After every row comes one of two labels: whether the row has a hidden trait. Each part has its own trait and labels.
[ -1  -1   9 -18   8  16  -6   2  22  -3 -15 -31   3   6  -7  -1   9 -17
   1  18  10   7   0  19 -11   4 -29 -18  12   7  -6] | muro
[  2   1   5   4  23  -2 -27   9   9 -22 -10 -13   1   5  -7  -5  -2  -9
   5  12   6  -4   9  -8   0   6 -16 -16   0  12  -1] | baze
[  5   1   9  -8   1   3  -2  13   8  -5   7  23 -15  10  -4  -6  -5  -7
  11  10   8 -20   2 -10 -15   2  20  13  -9 -12   1] | baze
[ 15  -3  11 -17  28   2 -32   2  27 -29 -15 -27  11  12  -9   6  -3 -17
  -6  18  15 -13   8  -3 -11 -10 -34 -23   5   7 -10] | baze
[ -6  -9   1   6   6   2  17  17  -2 -11   9  -9  12  -4   2   0  -6  -3
 -10 -10   1   5  -3   2   6   2   7  11  -6   1  -2] | muro
[ -3   0   1  -2   3   7  -6  -3   1   4  -6   2 -12   0  -2 -13  11  -3
 -10   3  -2  -8   8   4   0   1   2  13   0   0   2] | muro
[ -2  -2  12  -1  23  -9   4  13  -2   1  18  40   9  14  -5   5 -28 -11
 -14   4  18 -42  20 -16 -28  41  10  -6  -6  -8   4] | muro
[-25  15  32 -26 -25  12   1  17   1 -14  -8  41  -2   0   4 -18  -8 -32
   2  16  10  -6 -12  26  12  23 -19 -31  -6   4   5] | baze
[ 0 -6  0 -3  4 -1  3 -2  9 -3  2 -1  7  8  0 -1 -9 -3 -5 -1 -3 -2 -2  1
 -5  8 -7  8 -2  1 -4] | baze
[ 34 -10  12  12  22  -7  14  17  11 -41  16  -8  28  14   6  11  -9   0
  -7 -30   8 -11 -14   5  11   2  14  19   7  -2  -4] | baze
[ 19  -2   8 -22  43  -7 -48 -11  18 -25  -8 -19  21  10 -18  -7  -2   2
 -20   4  -2 -39   9   4   5 -26  -1  27  18 -11  -4] | baze
[ -8   3   8   9   8  10   0   8  -8  10 -13 -21  -8   9 -16  -8   5  -1
  31  24  -9  17  -4  21 -14  21 -10   7  22   4  10] | muro
[ 18   3   0   3  12  -6  -3  -1  -7  -6   3 -14   9   0  -7   1  -4  11
  -3   1  -4  -3   6   4   8  -1   4  16  -1  -6  -1] | muro
[ 14   2  -2 -20  25   9 -24   2  -1  23 -10  18 -27 -10  -2 -26  12  -8
  -2  14   0  -4  14 -11  -7  -8  30   6   2   0   3] | baze
[ 23  16   0  -8  15   4  25   6 -13 -16  11   0  23   4  -2  10  -1   1
  12 -10  10 -21  -5   4   4 -13 -22  -4  -2   1  -6] | baze
[  9 -12   4  -3   2  -8 -17  10  21 -27   8  11  17  13  -9  -3   1   3
 -16   4  -8 -29   5   1  -4 -23  14  36 -11  -4 -18] | muro
[ 53  24  13  16  42  -9   6 -15  -6   5  -9   6 -14  21 -26  -1  19  18
 -24  -5  -9 -31  34  -8  -6  11  43  55  -8   1 -11] | muro
[ 10  -4   5   1  -5   5  11   4  14   3   5  10   0  14  -4  -5   0  -5
   4  19   0 -10   4   1  -7   9   9  15 -10  -8  -1] | baze
[  0  -3   1   8   7  -4  12  14   4  -9   9  -2   9  -2   2  10  -6   3
  -2 -12   5  -6  -1   0   1   6   2   2  -1   6  -4] | baze
[ 21  -2   6  54 -23   7 -12  -4  -3 -22  -6 -11   4  17  15  -9   3   2
  33  -3  -7 -23 -17  15  -9 -28 -15  15   9  -4   7] | baze
[ -1   3   6  -5  41   9   3   2   8   3  -1 -30   1   8 -13  13  20 -15
 -13  13   5  -8   5  24  -4   0  -5  14  35   5   1] | muro
[ 58   6  11 -25  26  -3 -63 -22  -7   6   0 -47  14  10 -13  -3  -4  25
 -27  20   1 -11  22   1  17  20  24  22  -8 -15  -8] | muro
[ 23  10   7   1  33  -2 -29   6  -1 -25 -11 -38  14   7 -24   0   2  15
   9  25  -9   0  16   8   5  15 -21  12  12   6  -6] | muro
[ 37   6   3   8  38  15  27   2   2  -9  -9  10 -20  11  -4 -31  34  -4
 -31 -25 -21 -23  19  11  13  19  54  46   5  13   2] | baze
[-1 -3  3 -6 -3 11  3 -3  8  9 -5 -5 -7  4  1 -8  8 -9 -6  8  3 -1  2  7
 -8  0  1 -2 -1 -3  0] | muro
[ -1   5   6   7  15   0  -4   7 -17 -26   2   5  13  -5 -12   6   5  18
  -3   6  -8 -12  -1  15  11   0 -20  20  -8   2  -1] | muro
[ 16   4  16 -19  -4  -7   4  24  -3  -8   8   1  17   4   6   4 -14  -4
  -3 -16  12  -7  -5   1   9 -13   1   1  -1   4  -5] | muro
[  2  -6   0  -3  14  -1  -1  -4  15  -5   2  -8  14   4  -6   1  -4  -5
  -4  -7   0  -9  -3   0  -4  -3 -19   3   5   2  -4] | baze
[  6  -2  -4 -22  11   0 -20  -2   5  14  -6 -10 -13   5  -3   9  11  -7
   6  32  14  -5   8  -2  15  -5   1 -13   3  -1   1] | baze
[  5  -5   3   2   6   4   4   4   3  -6  -1  -5   3   3  -2  -7   5  -4
 -11  -5  -3  -3  -1   3   1  -2   9  13   1   0   0] | muro
[ 15   0   3  -2  -3  -1  -8   0   3   0   2  -3  14   5   5   6  -1   4
  -4 -10   9  -4  -3   1  -3  -3   0  -2   3   3  -3] | muro
[ 10  11   5  -3  48   4 -17  19 -20 -17 -10   8  11  -5 -23  -2   9   6
  33  16 -12  -7   4  21  -5  25 -29  -2  22  12   9] | muro
[  4  -5  -3  -6  -3   0 -17  -2  -1  -4   4   3  10   3  -6  -5   8  -7
 -13   7 -10 -14  10   5  -2  -6  -2   8   4  -1   1] | muro
[ -2   3  -1   4   3  -6  11  13   0 -19   6  -2   7  -3  -1   0  -7   2
  -4  -5   1  -9   5   6   0   0  -4   2  -2   3  -9] | muro
[ 11 -34   2  10  -4  -5   5  15  26 -33  23  -2  28  26  22  14 -30 -11
  -2 -10  10 -16 -16  -5   4  22  -8   1  -1   7  -9] | baze
[  6   5   5  -8   8  -5  -6   0  -5   6   9  20   2   6  -4   7  -4  -4
 -12   1   6 -21  13  -6 -14  13   6   0   1  -4   4] | baze
[ -6  -3   7  -1   0   9  13  13 -11   8  -5 -24  -2  -4  -2 -14   7  -8
  -8   6   0  14   2   3   7  -7   8   9  -4  -5   4] | muro
[-20  20   5 -17  33  -5 -33 -20  -2  25  -4  17 -19   8   1   6 -24  -4
 -31  12  13 -12   7  -7 -25  22  17  10   1 -11  -2] | muro
[ -4   4  28 -26   4  -6  16  26  -2 -31   2 -22 -11   0   1   2  -2  -6
   5  -8  18 -20   1   6  -3 -22   1 -17  11  -2 -14] | baze
[-11   4  14  10 -12  -1  -6   3 -12  -5 -11  -2 -12  -5 -12 -17   7   5
   5  19   4 -10   9  10   7  -2 -19   7   1  -1   2] | muro
[-11  29  20 -48  -1 -14  -5  22  -3 -14  -6  34  -6  -4  -9  -5 -14 -19
  -4 -16  20 -11  -5   6  21   6   2 -20   8   2   2] | muro
[ -3  -9  15  -3  14  12  -8   8   3  12  -6  -9  -3   0  -7 -25  -6  -4
 -24   8  17 -14   5  20  -8   5  -4  12   1  -8   4] | muro
[ 28  -2   5  -6  24  -4 -27   7   4 -23   4 -16  18   3  -8  -5 -10   9
  -8   8   1 -13  12  -1  11   9   8  10  -1  -8  -2] | baze
[ -5  -3   9  -4  27   2 -17   7  -7 -28   3  13  14  -8   2  21  10  11
 -12   3 -10   0  -8   7   4   3  -1  -1  -9   5  -3] | baze
[ -4  10  12 -24 -18  -1 -23  -6  10  -6   3  16   9  -5   1  -8  14   6
 -23   7  26  -4  15   1  13  20   6  -7   0   2  -7] | muro
[ -2  -1   3 -10  -1   3 -29  -9  22 -10  -2  -4   3   8   2  -8  11  -3
 -10  18  19  -6  18 -12  -6   7  -7 -11   2   4  -9] | baze
[ -7   0   0  10   8   7  -8   4  -7   7  -5 -14  -7  -5  -5 -15   6   0
  -4   8   0   7   6   4   4   9  10   5  -3   1   8] | muro
[  3   6   2 -13  14  10  12  10 -10  -9  -2 -14  -5   0  -5 -15   7  -3
  -6  -6  -3 -10  -1   6  -2  -6   8  10  -4  -4   1] | muro
[22  4  2  4  8 -4 -7 -1 -1 -8  4 -9  7  5 -6 -1  0 11 -1  6 -3 -4  6  4
  5  2  7 15 -4 -6 -3] | baze
[ 21  -3  17 -17  10   3  -2   9  -1   1  -2 -19  13   6  -8  -6  -7  -5
   5   3  20   0  -4   9  -2  -6 -13 -18   7  -4  -2] | baze
[ -1 -11   1 -12  -4  11  24  17  19   2   9 -15  15   0   3   1 -11 -11
  -6  -1  20 -10  -5  10  -7   5 -15 -15  -4   3 -13] | muro

Next part:
[-16  -2  -1 -23   3  -7 -14 -11  31 -16   2  -5  -7  -3 -11  -1   5   2
  -4   5  -5  44  10  -2 -10   0  26   5  -9   1  -1  -7   3  16   6   1
  12  18 -14   2 -17  -4   4  -2  -1  -5  -3  -2 -48  -6 -11   4   8  -8
   6   0   5  -3  -4   2  -3   3   4  17 -37   4  -9   1 -16 -28   5  16
 -13] | P
[ -5 -11  -9  -8  -4   1   1  -8   4  -7   7   6   3   0  -7   0   4 -15
   2   9   2   9   2   7 -23  -2  26   9   3  -4 -18 -17  -2  15  -3  25
  -4  -6   7  -1  -4  11  -1   4   6 -15  -2  -7  19 -20   4   8   3  -1
  -1   2  -1   5  11  20  -1  -1   2  11 -11   1  -6   0  -7  -5  -3 -19
   2] | P
[ -7 -20 -11 -30  -2 -13  -5  -8 -18 -14  15 -18 -14  -2  -9   6   8  -2
  11   6  -7  15  -5  18  31 -11  24  19   0  19  -6   9   2  15   3  25
   0  13  26   5 -17 -10  -8  -9 -18   3   0   8  -3   6   4   7  20 -14
 -20  15   4   9  20  12  -8  13   5  11 -22   2  16  10  -9 -43  -1  38
 -13] | P
[ 15 -24  10 -10   3   4 -13  11   0  -8   2  -3  -8  -7 -13  -1  -2 -12
  -5  22  -4  26   2  12 -26  16   1   0 -11  -8   2 -12   1 -20  -4 -13
   1  -1 -10   9 -17   3   7  -1 -14  -9  12 -12   4  13   0   9   5  -7
  19 -10   1  -5 -16  20 -10   4   6   0  -6   8   3  -4  -9 -18 -15 -24
   4] | U
[ -9  -6   6  -3   3  -6   8   8  20   3  -8 -11  -3  -3   6   3  -5  -7
   8  16   8   8  -1   2  -4   2  10  12   1 -29  -4 -10  -5 -18   5  -6
  -5  11 -25  -2   8  10  11 -10  -7  -9  -3  10   1  -4  -7   1  -6  13
   1   5   1 -11  -4  -5  -6  -5  -3  -8   9 -12   2   9  -1   2   0  -3
   6] | U
[ -4  -3  15  -5   0   0  -8   7   7   5   0 -17  -4  -4   5  -5   6   2
   7 -19   0   1 -11   9  14 -10  29  17  -9 -19   9  -2  -5  -7   2 -14
   1  -9 -13   0 -20  -7   3  -6  16  -9   3  12 -47 -26  -3  -2   3  14
 -11   6   5   1   4  -7  -1   2   1  -6 -19  -3   2   6  -9 -11   2  33
  11] | U
[ 12 -16 -18 -17   1 -10  -7   0   5 -14   6   2  -5  -2   0   6   5 -14
   5  20  -6 -22  -4  -2 -19  -2  18   8 -12  18  13   2  -9  11   5   5
  -3  10 -11   0 -16  -1 -14 -12  -5  22  11   4  -1  -4  -9  -2  16  12
   3  -1   9  -9  19  -5  -9   9   8  13 -14   8  -1   7   7  -6  -4  19
 -10] | P
[-10  -4  -8 -14   1  -9   0   2  21  -9  -3 -11  14   0  -4   0   8 -14
  17 -18  -4   1  -3  15 -15  -3  24   9 -12 -20 -21 -14   7  -9  -3  12
  11   8  -3  14 -10   6   3  -5 -12 -16  -3   7   5 -24   1   2  12   0
   2   5   9   3  10   7  -4   0   9   1 -16   3  11  -2 -21 -16 -10  25
   5] | U
[ -9  22   4  10  -3  -4   5 -15  -3  -9  -4  -1  -1   5  -6  -9  -4  -3
  -5  21  -9 -15  -1   4  -5  -3  14 -15   6   6   5  -1  -3  -2   4   2
   1  12 -11 -14   0  10   4  -4  -6  -7   4  -9   9  -4  -4   4   6   7
  13   7  -4  -4  10  -8  -6   5  -5 -11  -6   4  15  -2  -8   4  -2   0
  -4] | U
[ 28  34  -3  37   2  15  19  29  35   5  13  25 -30  10 -19  -1   6  12
 -18 -18   5 -43  -3  19 -49  21 -24  -4   5   8 -20 -10  -8  -2 -12 -18
   5  -7  -6 -11  26   7 -17   7  10  21 -12  -3  32  29 -16   1 -22  29
   6   3  -6   1 -18  -7  13  -9   1  -5  30 -12   8   3  -5  27  -4 -25
   6] | U
[ -2 -12 -11  -8  -2 -16   8 -11  -3  -6  11  16 -13   2  -5   3   7 -18
  -6  22   6 -17  -2 -10  -2  10   1  -9  14   6  -1   0 -11   7   5  11
   8  -5  -8  -5  -5  -5 -10  -1   8   2 -10  23 -11 -12  -5  -1   3  14
  -2   3   7   0  18   1  -1   7   5  14   1   5  10   1  -7   9   6  30
 -10] | U
[-10 -11  24 -12  -3   5  -5 -17  -9 -19  19  -6   6   0   1  -8  -8 -18
   5  -6 -15  23  -5  10  25  -4  12  -5 -10  44  19   0  -9   3   2  -2
  -5  11 -17  15 -13   8   0  -8  -6 -10   9 -21  32   9   2  31  12   7
 -15   3  -2   6  19  -8 -29   6  -1 -19 -13  10  21   0   4   0   9  13
  -5] | U
[ 21  -7  21  -2   1   1  -3   4  18   2   2 -15  -3  -6   3   2  -7 -16
   5  -3 -17  15  10   5  -9  -4  -8   7  12  25 -22  -5  -4 -10   3  -5
  -5   1  16  -1   0  11   9  -4  -7  -8   1  -4  18  22  -2  11   8 -16
  -2   3   1 -13   1  -2  -2   6   9   3  14   3   8   1 -16  -4  12  -5
  -9] | U
[-12  -7 -25 -28   1   2   1  -4  20 -21   4  -1 -25   3  -2  -3   9  -6
  17 -25 -15  24  -5  12  -3  -5  26  13  -9  11   0 -10  -1   6   1  -3
   3   9   7  12  -7  -2  -8  -8  -1  -4   2 -38  -8  38 -14  25  14  -7
 -15   6   1   5 -15  -2  -3   3  10  15 -19  -4  26   4 -12  -4   2 -18
  -9] | P
[ -6 -18 -15 -29   2   4 -11  13  14  -9  11  -5 -24 -11 -24  -3   4   8
  -2  -2   7  41  -1  16 -11  17  13  20  -8   7  -2 -10   2  -1  -7  12
   6 -10  15   9  -1   1   1  -6   0  -4  18   3  19  11 -22  18   7 -10
  -7   3  -2  13  -7  14  11   3   0  11 -25  -6  -6  -3 -18 -24   5  -6
   2] | U
[  2  -3   7 -10  -1  -6   4 -17   7   5   0 -14 -10  -9   0   4  -2 -26
 -10  11 -17 -32   8 -12  13  15   8 -10   3   7  -2  -4   1  -9   6  10
  -4  10   3  -2 -12  17 -11   1   3   8  -6   1  -1 -20   4   9   0  -2
  14   7  -7  -8  14  -3 -13   4  -4   2 -16   9 -15   1  -6  -4   4   5
 -13] | U
[ -5   4  -6  -2  -5  -4   8 -20   9 -13   7  -3 -18   1  -4  -9  -4  -1
  -3  27  -9  -3   2   7 -15  -7  11  -8   0  -1  -9  -1  -8   2  -2  14
   1  15  -1  -1 -12   1   2  -1   1  -4  10  -8   8  -6 -19  10   9   1
  -5   3   3   5  -9   7   7   2   2   5  -1   2  15   0  -7 -12 -11 -24
  -5] | U
[  3 -16  -3 -16   1  -2  -8  11   9 -10  14  -2   0 -16   6   0   0 -13
  10  25  -9  39  -5  10  41   7   9  11 -13  15  -7 -13   5  -5  -3 -12
   2   9 -11  11  -9  -4   6  -1  -8 -16  15   1   6   7 -14   1  20 -15
  -7   2   8  -4   6  12  -7  -1   9  16 -10  -2  18   0   8  -9   9  18
   2] | U
[ 11  -7  -8  -9  -2  -5   1   6  10   2  -3  -7   1  -9  10   0   2 -34
   7  16  -9   6  11  -9  -1   9  12  10   3   9  18 -13  -2   1  -5  13
  -4   2 -17   0  -4   6   1   2   8 -17  13  -4   5 -21  -4   8   7 -11
  13  -1   1   0  18  -4  -8   3  -7  11 -18   1   8  -4   2  -3  14  -4
  -2] | P
[  5 -24 -10  -2  -2 -11 -15  13 -11  -3   0  -5  -2  -4  -1   8  -7   4
   3   2  -5 -13  -3  -6 -11  -5   7  10   2  -1  17 -11  -7  -3   1  -4
   2   0  -5   4  -1  -6   5  -8  -2 -16  10   3   6 -25  10  -6  -8  -4
 -12   8   2  -6  12  -2 -14   8   7   1  -9  10  11  -4  -3  -7  -3   1
   1] | U
[-14  -5 -28   8   1   3  -4 -22   0 -18   7  -3 -18  -4  -2  -6  -6   1
   5  18 -12 -15  -6   2  -3   5 -16   6   7  -5  10  -5  -8   3  -1  -7
 -12  14  -6   7 -10  10  -8  -1 -13  -5   3  -3  -3  -1  -1  15   8 -12
 -11  -1   7  -2  -4   7  -1  -1  -3  23 -15  -1   7  -3 -14 -17  -5   5
   0] | U
[ -3  -9 -30 -11  -2 -10  -2   7  -2  -5  12  -1  -5  -1  18   1   0  -4
   0  -6 -13 -12  -5  13 -19 -11   8  -2  -9  -3  12   2  -8  -3   2   1
   0  17  -6  -1 -14   4  -9  -6  10  -1  -8  14  18   0  11  14   6   8
  -4   3   6   2   7  -5   0   9   2   2 -14   5  19  10   6  -1   8  -5
   6] | P
[-16  -9   0 -13   0  -3   0   9   9  -9   6  -4   3 -10  16   3  10 -17
   3   8 -10  21  -1  10  20   3   2  33   2 -17 -14 -13   5 -10   3 -15
   5  14  -1   3  -2  13   6  -6 -12 -15   2   8  24   1  -2   4  13 -20
   4  10   7  -7   9   1   8  -2  11  17  23   1   0   1   7   3   0  26
  -3] | U
[-15  -6   5 -10  -3  -5 -11  -7  10  -7  -2   1  13   3  -2  -2   6  -5
  18  15   1  17   3   2  18  -7  22   0   1  26  -4  -6   4  23   9  16
   0  11 -18  -4   0   1   4  -2  -7  -8   8  -7  28   7  22   4   3  -5
 -12  -1  -2   0  14   6  -8   5   6   3 -28   4   6   3  -2  -5   1  29
 -10] | U
[  3  12  -2 -12  -4  -7  23   1 -11   7   5  -2 -11   4  16   9  11 -17
  -2 -28  -2 -15  -2  -9  11  -5  14  -6  11 -15   0   4  -5  -8   3   7
  -1  -3  -9  -1  -7  -4 -18   4  15  11  -7   3  11 -14  -5 -11  -1  14
  24  14  -2  -9   9  -2  -3  -2 -10  15 -10   2  -7   0  16  35   7 -20
   5] | P
[-22  -4 -21 -43  11   0  15  -2   7 -13  11 -15 -22  -9   5   1  -2 -16
   9 -12  -7  63  -5  20  13   6  21   3  -4   2  -3 -13  -1  -4   5  14
   1  -8   8  15  -6   2  -1  -7   3   0  -1   1 -23   5 -26   4  13 -23
  -8  16   2   6  12  15   6   2  -3  17  -1   4   1  -5  -6  -6  10  15
  -3] | U
